Small tables with named rows and columns. After each table, cells are looked up by row and column.

vak:
         zasomu  lim  zupin  foge  ton  gem  nivog  kinak
zadeb       508  466    481   658  495  873    652    641
revonar     628  525    594   386  531  426    492    623
sove        427  570    566   720  585  193    535    590
renem       384  495    538   448  551  303    487    603
badetoz     513  546    528   591  374  371    472    489
ful         459  626    583   606  580  804    303    572
mis         600  535    635   484  604   73    637    589
luk         528  537    576   320  374  617    429    438

What is the gem of luk in vak? 617
What is the kinak of sove in vak? 590
What is the kinak of mis in vak? 589
What is the zupin of luk in vak? 576
What is the gem of renem in vak? 303
What is the zasomu of sove in vak? 427
What is the nivog of badetoz in vak? 472
What is the kinak of luk in vak? 438
What is the ton of luk in vak? 374
What is the kinak of zadeb in vak? 641
What is the gem of sove in vak? 193
What is the nivog of ful in vak? 303
What is the ton of zadeb in vak? 495
What is the foge of zadeb in vak? 658
What is the foge of renem in vak? 448
What is the nivog of zadeb in vak? 652
What is the zasomu of mis in vak? 600
What is the ton of ful in vak? 580
What is the gem of mis in vak? 73
Row with the largest zasomu: revonar

tem =
         kimati  rifimu  pavus  suserun
vav         0.5     0.3    0.5      0.5
neb         0.5     0.5    0.4      0.5
rubono      0.3     0.6    0.5      0.4
kenasi      0.1     0.6    0.6      0.3
bibimu      0.5     0.3    0.5      0.5
gaz         0.6     0.3    0.2      0.5
raz         0.5     0.4    0.5      0.5
vunuzav     0.5     0.2    0.3      0.6
geval       0.7     0.7    0.4      0.4
buf         0.9     1.0    0.3      0.4
tora        0.4     0.6    0.4      0.5
nugab       0.5     0.4    0.4      0.5

suserun of geval = 0.4
kimati of raz = 0.5
pavus of vunuzav = 0.3
suserun of bibimu = 0.5
pavus of raz = 0.5
pavus of kenasi = 0.6
rifimu of tora = 0.6
pavus of nugab = 0.4

bovegaz =
	luvadu	kobogop	zimit	zus	les	rok	ril	zemelu	muzat
tonopa	8.2	-4.8	6.9	-5.4	-1.0	-2.7	-3.0	-1.8	9.4
vipal	3.3	-5.1	4.9	5.9	1.1	7.4	7.2	-0.4	-5.6
non	4.0	0.3	-0.4	-2.9	-3.3	9.9	1.7	7.4	-4.6
mef	6.9	4.5	-5.3	0.9	3.3	2.4	5.7	9.9	-3.1
likap	2.1	5.3	5.8	7.4	3.4	1.2	8.1	2.3	-5.6
bibarim	3.5	-4.4	8.9	2.7	5.9	-3.4	7.2	-2.3	-5.5
nopegil	5.0	2.1	5.1	4.2	-0.8	0.8	9.7	-3.5	-0.4
zeg	4.0	1.4	-0.7	-0.1	7.0	9.2	-3.6	8.6	0.5
pilebo	4.4	-2.7	1.0	6.3	1.3	2.8	-2.4	5.9	-4.3

kobogop of zeg is 1.4
luvadu of likap is 2.1
rok of nopegil is 0.8
luvadu of nopegil is 5.0
kobogop of non is 0.3
ril of bibarim is 7.2
luvadu of pilebo is 4.4
les of bibarim is 5.9

tol:
|  | gedeg | rureg | dofaves | tos | sul | ruriguk | fum |
|---|---|---|---|---|---|---|---|
| vono | 769 | 467 | 244 | 602 | 775 | 476 | 718 |
| zab | 489 | 733 | 472 | 560 | 496 | 560 | 552 |
| dekupam | 521 | 570 | 629 | 372 | 494 | 655 | 412 |
| fon | 461 | 268 | 726 | 348 | 599 | 335 | 332 |
| tafudar | 779 | 478 | 484 | 778 | 668 | 436 | 205 |
| malosi | 531 | 563 | 561 | 531 | 556 | 644 | 647 |
| dup | 555 | 516 | 720 | 709 | 570 | 692 | 518 |

vono, gedeg => 769
dekupam, tos => 372
zab, fum => 552
tafudar, gedeg => 779
malosi, dofaves => 561
fon, gedeg => 461
zab, sul => 496
Row with the largest ruriguk: dup

Table mirizi
|  | tiriz | rig | fefope | lan | rifesa | pevated | napazu |
|---|---|---|---|---|---|---|---|
| kopova | 38 | 30 | 37 | 47 | 56 | 57 | 72 |
| ruk | 46 | 25 | 42 | 32 | 54 | 74 | 96 |
| sebup | 45 | 38 | 37 | 51 | 45 | 65 | 92 |
| tuku | 45 | 46 | 50 | 59 | 52 | 58 | 59 |
| dol | 62 | 25 | 66 | 44 | 52 | 75 | 85 |
| futep | 59 | 40 | 57 | 59 | 45 | 64 | 83 |
| sifafa | 58 | 33 | 58 | 47 | 47 | 77 | 92 |
| zogep | 50 | 54 | 53 | 45 | 64 | 52 | 63 |

zogep, fefope: 53
tuku, pevated: 58
ruk, rig: 25
dol, rig: 25
ruk, lan: 32
kopova, napazu: 72
sebup, fefope: 37
ruk, napazu: 96
tuku, tiriz: 45
sifafa, rifesa: 47
zogep, napazu: 63
zogep, pevated: 52
futep, rig: 40
kopova, lan: 47
sifafa, rig: 33
kopova, tiriz: 38
sifafa, napazu: 92
tuku, fefope: 50
futep, tiriz: 59
Row with the largest fefope: dol

demara =
         lemop  diz
govas      4.0  5.6
mon        4.5  4.7
gifar      4.6  4.2
fazizu     5.7  5.4
temat      5.0  5.5
tedoru     5.0  5.2
tafel      4.1  3.6
nutigi     3.9  6.4
nebunab    8.0  4.2
pazo       1.4  5.4
baz        2.6  6.7
kon        3.3  4.8
zolak      7.7  5.5
rekasu     4.0  5.4

What is the diz of nebunab in demara?
4.2
What is the lemop of gifar in demara?
4.6
What is the lemop of fazizu in demara?
5.7
What is the diz of baz in demara?
6.7
What is the diz of tedoru in demara?
5.2
What is the lemop of kon in demara?
3.3
What is the lemop of nutigi in demara?
3.9
What is the diz of kon in demara?
4.8
What is the diz of fazizu in demara?
5.4
What is the lemop of temat in demara?
5.0
What is the lemop of tedoru in demara?
5.0
What is the lemop of tafel in demara?
4.1
What is the diz of zolak in demara?
5.5
What is the lemop of mon in demara?
4.5

sozum:
	legamef	mazirob	varoful	bepovis
tav	-464	-275	-342	-109
bos	-688	-123	-380	-294
ged	-619	-201	12	-368
zurome	495	-595	-593	-108
des	-167	-297	154	-291
tiladiv	425	-784	-125	-416
lib	578	165	-46	261

legamef of bos is -688
legamef of tav is -464
legamef of des is -167
bepovis of lib is 261
varoful of tav is -342
mazirob of ged is -201
bepovis of bos is -294
mazirob of lib is 165
bepovis of ged is -368
legamef of tiladiv is 425
varoful of tiladiv is -125
Row with the largest bepovis: lib

vulo =
columns: zub, virimit
vos: [83, 218]
zufo: [30, 104]
fal: [168, 87]
rudokar: [101, 146]
nuguzo: [131, 65]
kidok: [69, 117]

zub of nuguzo = 131
virimit of zufo = 104
virimit of fal = 87
virimit of vos = 218
zub of zufo = 30
virimit of kidok = 117
zub of fal = 168
virimit of rudokar = 146
zub of vos = 83
zub of kidok = 69

Table mukavev
cols = mimuf, tuke, zomolu, naluz
satirum: [3.30, -5.85, 4.90, 3.12]
ruf: [2.34, 2.91, 3.18, 0.83]
fopizif: [3.60, 2.74, 4.02, 0.12]
nezunuk: [1.00, -1.78, -0.96, 1.33]
mugure: [2.00, 3.02, 3.33, 0.90]
bavime: [1.81, 6.14, 2.96, 0.27]
ridugu: [2.44, -0.78, -0.32, 0.29]
lar: [-1.15, 2.10, 1.15, 2.64]

ridugu, mimuf => 2.44
mugure, zomolu => 3.33
ruf, mimuf => 2.34
nezunuk, tuke => -1.78
ridugu, tuke => -0.78
lar, zomolu => 1.15
fopizif, zomolu => 4.02
mugure, mimuf => 2.00
lar, mimuf => -1.15
satirum, naluz => 3.12
ridugu, naluz => 0.29
bavime, naluz => 0.27
nezunuk, mimuf => 1.00

